Below is a small trained network, with its code and all its weights. Each question gives an input and a target symbol and asks what happens when units are switched off, that is, made to give their printed mean instead of their output.

import numpy as np


def w(rows, s, z=0):
    codes = np.array(rows[::2]) - 128.0
    scale = np.full(codes.shape[1], s)
    scale[-1] = z or s
    return codes * scale


def norm(h):
    return h / np.sqrt((h * h).mean(-1, keepdims=True) + 1e-5)


def f(y):
    return y / 2 * (1 + np.tanh(0.7978845608 * (y + 0.044715 * y**3)))


def softmax(a):
    e = np.exp(a - a.max(-1, keepdims=True))
    return e / e.sum(-1, keepdims=True)


def log_softmax(a):
    a = a - a.max(-1, keepdims=True)
    return a - np.log(np.exp(a).sum(-1, keepdims=True))


def net(x, mask):
    ids = ['γζλμξσψω'.index(c) for c in x.split()]
    T = len(ids)
    res = E[ids] + P[:T]
    u = 0
    for l in range(2):
        r = norm(res)
        for j in range(2):
            rows = slice(3 * j, 3 * j + 3)
            q, k, v = (r @ M[l][rows].T for M in (Q, K, V))
            z = softmax(np.where(np.tri(T) > 0, q @ k.T / 3**0.5, -1e9)) @ v
            o = O[l][rows]
            res = res + np.where(mask[u + j], z, o[:, -1]) @ o[:, :-1]
        u += 2
        y = f(norm(res) @ A[l][:, :-1].T + A[l][:, -1])
        res = res + np.where(mask[u : u + 16], y, B[l][:, -1]) @ B[l][:, :-1]
        u += 16
    return log_softmax(norm(res)[-1] @ U[:, :-1].T + U[:, -1])


Q, K, V, O, A, B = {}, {}, {}, {}, {}, {}
E = w([
[68,72,121,148,98,183],'γ',
[153,180,140,35,157,172],'ζ',
[82,183,175,147,29,20],'λ',
[192,209,129,238,12,49],'μ',
[122,204,94,211,86,21],'ξ',
[63,116,177,108,103,5],'σ',
[61,131,154,17,215,148],'ψ',
[96,62,123,72,47,81],'ω',
],0.018)
P = w([
[23,149,160,144,8,255],'0',
[89,80,181,166,86,196],'1',
[114,87,155,161,114,173],'2',
[128,99,126,159,124,159],'3',
[145,104,105,157,131,148],'4',
[157,102,81,151,139,141],'5',
[169,103,65,144,145,130],'6',
[184,105,40,139,146,124],'7',
[188,106,40,128,160,113],'8',
],0.0066)
Q[0] = w([
[133,168,122,56,239,78],'L0H0',
[177,48,242,227,107,42],'L0H0',
[62,189,31,107,59,122],'L0H0',
[159,101,145,178,85,37],'L0H1',
[63,149,125,55,80,96],'L0H1',
[171,175,139,243,245,193],'L0H1',
],0.012)
K[0] = w([
[87,178,254,92,143,140],'L0H0',
[45,35,157,193,131,91],'L0H0',
[153,146,64,138,120,171],'L0H0',
[177,143,104,93,135,100],'L0H1',
[187,111,113,148,164,116],'L0H1',
[64,150,249,165,160,141],'L0H1',
],0.017)
V[0] = w([
[254,63,133,138,93,146],'L0H0',
[117,142,60,121,206,219],'L0H0',
[110,102,80,160,113,93],'L0H0',
[153,93,144,36,75,53],'L0H1',
[59,66,140,164,85,154],'L0H1',
[160,48,62,124,72,162],'L0H1',
],0.0099)
O[0] = w([
[172,123,77,51,80,185,86],'L0H0',
[236,33,190,152,175,145,114],'L0H0',
[132,122,32,116,111,84,157],'L0H0',
[46,130,178,79,78,128,145],'L0H1',
[176,172,128,3,183,108,253],'L0H1',
[132,141,69,41,86,111,174],'L0H1',
],0.0069,0.0068)
A[0] = w([
[108,93,105,56,137,48,128],'L0N0',
[155,127,86,112,153,114,84],'L0N1',
[174,213,107,147,195,175,116],'L0N2',
[51,75,227,114,160,98,89],'L0N3',
[30,55,115,153,167,148,101],'L0N4',
[130,153,164,166,78,245,57],'L0N5',
[68,86,168,103,99,235,125],'L0N6',
[162,122,137,167,142,127,119],'L0N7',
[84,136,104,208,182,169,202],'L0N8',
[126,69,128,152,86,154,100],'L0N9',
[132,162,205,150,103,107,101],'L0N10',
[71,66,60,95,128,177,68],'L0N11',
[101,214,145,186,168,149,41],'L0N12',
[50,33,145,105,62,141,111],'L0N13',
[103,140,160,120,214,154,126],'L0N14',
[91,218,141,99,153,101,4],'L0N15',
],0.012,0.003)
B[0] = w([
[179,80,84,69,136,72,254],'L0N0',
[128,71,119,115,132,123,145],'L0N1',
[75,55,113,67,89,191,151],'L0N2',
[113,29,138,164,123,56,190],'L0N3',
[77,200,88,171,171,115,160],'L0N4',
[131,89,121,168,57,252,128],'L0N5',
[50,226,175,227,130,108,198],'L0N6',
[154,118,156,90,130,88,125],'L0N7',
[115,83,115,72,129,54,138],'L0N8',
[135,153,144,112,167,125,130],'L0N9',
[149,149,116,73,77,64,195],'L0N10',
[244,154,117,108,199,182,235],'L0N11',
[153,149,82,71,103,164,152],'L0N12',
[62,214,182,96,110,75,232],'L0N13',
[128,33,116,117,171,109,161],'L0N14',
[162,133,102,105,127,168,172],'L0N15',
],0.015,0.0059)
Q[1] = w([
[185,104,101,136,164,102],'L1H0',
[61,78,169,133,154,252],'L1H0',
[114,109,118,209,83,111],'L1H0',
[149,158,176,206,176,176],'L1H1',
[40,139,141,154,99,109],'L1H1',
[170,59,143,232,70,79],'L1H1',
],0.022)
K[1] = w([
[209,121,173,155,101,93],'L1H0',
[6,76,77,181,59,178],'L1H0',
[107,216,166,144,192,156],'L1H0',
[41,63,193,99,98,182],'L1H1',
[63,168,165,197,156,72],'L1H1',
[94,77,95,216,21,83],'L1H1',
],0.02)
V[1] = w([
[232,143,133,153,98,67],'L1H0',
[167,107,124,31,119,119],'L1H0',
[167,29,169,133,72,108],'L1H0',
[153,78,19,113,131,81],'L1H1',
[108,151,103,67,250,58],'L1H1',
[184,198,121,196,122,66],'L1H1',
],0.013)
O[1] = w([
[116,121,67,114,7,62,203],'L1H0',
[132,158,195,192,73,39,168],'L1H0',
[211,11,185,53,20,107,12],'L1H0',
[129,149,145,135,254,104,170],'L1H1',
[238,66,225,209,147,159,224],'L1H1',
[242,66,46,112,153,104,255],'L1H1',
],0.0081,0.0082)
A[1] = w([
[82,115,94,142,218,203,2],'L1N0',
[113,186,147,65,132,139,145],'L1N1',
[61,117,146,59,139,180,134],'L1N2',
[150,63,134,80,90,126,70],'L1N3',
[169,138,94,146,137,176,123],'L1N4',
[63,135,165,78,161,123,72],'L1N5',
[177,127,151,59,155,122,121],'L1N6',
[170,126,70,141,42,156,25],'L1N7',
[70,135,118,135,158,112,96],'L1N8',
[70,87,99,84,147,111,99],'L1N9',
[99,112,102,130,49,119,93],'L1N10',
[113,119,160,255,77,220,52],'L1N11',
[121,99,62,195,85,111,104],'L1N12',
[78,53,102,139,191,156,131],'L1N13',
[47,79,139,145,99,156,133],'L1N14',
[194,181,88,165,91,172,175],'L1N15',
],0.019,0.0052)
B[1] = w([
[153,93,192,174,138,72,151],'L1N0',
[171,113,123,116,142,211,187],'L1N1',
[98,170,128,105,112,29,159],'L1N2',
[104,179,97,175,154,114,195],'L1N3',
[85,149,113,148,179,122,176],'L1N4',
[69,124,106,110,151,136,151],'L1N5',
[88,183,152,126,118,185,233],'L1N6',
[167,82,194,163,138,162,157],'L1N7',
[142,105,174,92,117,158,170],'L1N8',
[157,92,155,148,80,155,168],'L1N9',
[194,136,151,168,159,82,180],'L1N10',
[101,144,163,254,100,202,147],'L1N11',
[72,134,136,166,109,189,197],'L1N12',
[180,227,92,61,136,180,159],'L1N13',
[227,107,102,108,155,213,150],'L1N14',
[94,60,106,91,66,87,254],'L1N15',
],0.025,0.0077)
U = w([
[115,144,163,233,146,202,236],'γ',
[4,197,172,98,137,136,38],'ζ',
[86,62,193,76,139,76,130],'λ',
[78,119,2,101,111,141,161],'μ',
[133,149,59,167,231,92,90],'ξ',
[159,48,109,133,61,156,171],'σ',
[167,40,146,117,180,148,254],'ψ',
[191,172,147,132,89,86,75],'ω',
],0.013,0.002)

Each question gives the input, a string of symbols that net reads in full, and the target symbol t.
The units are the heads (3 rows each of Q, K, V and O) and the neurons (one row each of A and B). Each row of codes is followed by its name. A weight is (code - 128) times the scale printed after its matrix; where a second scale follows, it is the last column's (O, A, B and U).
mask holds one flag per unit, layer by layer, with each layer's heads first. A switched-off unit (its flag False) gives its mean, the last column of its rows in O or B, instead of its output. The means were averaged over made-up inputs and are rounded, as every weight is.
A unit's drop is (log p(t) with every unit on - log p(t) with that unit switched off) / (log p(t) with every unit on - log p(t) with every unit switched off).
The circuit of an input: a set's keep is (log p(t) with only the set's units on - log p(t) with every unit switched off) / (log p(t) with every unit on - log p(t) with every unit switched off). Starting from the 12 units with the biggest drops (on a tie, the unit counted first), units are removed one at a time, each time the one whose removal leaves the highest keep (on an exact tie, the one counted first), for as long as the keep stays at least 0.8.
units of the circuit, in order: the units of the circuit, biggest drop first
unit that matters most: the unit with the biggest drop
top k neurons: the k neurons with the biggest drops, biggest first
top k neurons in layer l: the k neurons of layer l with the biggest drops, biggest first
heads that matter: for each layer, one digit per head in row order, 1 if its drop is at least 0.15 and else 0, layers parted by /
input λ λ μ γ, target μ: heads that matter : 11 / 01
input σ γ γ, target ξ: unit that matters most : L0H1
input γ ψ λ, target λ: units of the circuit, in order : [L0N3 L0H1 L1N3]
input ξ σ γ ζ γ ω μ, target σ: heads that matter : 10 / 00
input ψ ω μ γ ψ, target μ: top 4 neurons : [L0N13 L0N14 L0N6 L1N13]
input ψ γ λ ξ ξ γ ω, target ζ: top 2 neurons in layer 1 : [L1N6 L1N10]
input γ σ ζ γ ψ, target ψ: heads that matter : 00 / 11
input γ μ σ, target μ: units of the circuit, in order : [L1H1 L0H0]
input ω ζ λ μ ξ λ ξ γ λ, target ξ: top 2 neurons in layer 0 : [L0N11 L0N10]
input γ ω μ ω γ γ ω, target ω: units of the circuit, in order : [L1H0 L0N11]
input ω μ λ μ ζ, target γ: top 2 neurons in layer 1 : [L1N11 L1N14]
input γ σ λ ψ ζ σ, target ζ: top 2 neurons : [L0N11 L0N2]
input ψ γ μ, target μ: heads that matter : 01 / 10
input ξ ξ γ σ, target ξ: top 3 neurons : [L1N15 L0N11 L1N13]
input γ μ μ σ, target μ: top 3 neurons : [L0N11 L0N0 L0N3]
input λ λ γ γ λ λ ζ, target γ: unit that matters most : L1N6
input ψ ω λ γ μ γ, target σ: heads that matter : 11 / 10
input γ λ λ ω γ, target ω: units of the circuit, in order : [L1H0 L0H1]
input γ μ σ ψ ψ, target μ: top 2 neurons : [L0N3 L1N3]
input ψ μ λ λ μ μ ψ λ, target σ: heads that matter : 11 / 00
input γ ζ ζ λ, target ζ: top 3 neurons in layer 0 : [L0N11 L0N2 L0N6]
input γ λ ψ σ, target σ: units of the circuit, in order : [L1N9 L0N6 L0N11]
input ξ λ λ γ λ ζ γ μ μ, target σ: heads that matter : 11 / 00
input ξ ω γ, target ω: heads that matter : 01 / 11
input ξ γ γ λ γ, target ξ: units of the circuit, in order : [L0N11]
input γ λ λ, target λ: top 3 neurons in layer 0 : [L0N3 L0N11 L0N10]
input γ ζ ξ ξ λ ψ λ, target ξ: top 2 neurons in layer 0 : [L0N11 L0N2]
input γ γ λ ξ, target μ: heads that matter : 01 / 00
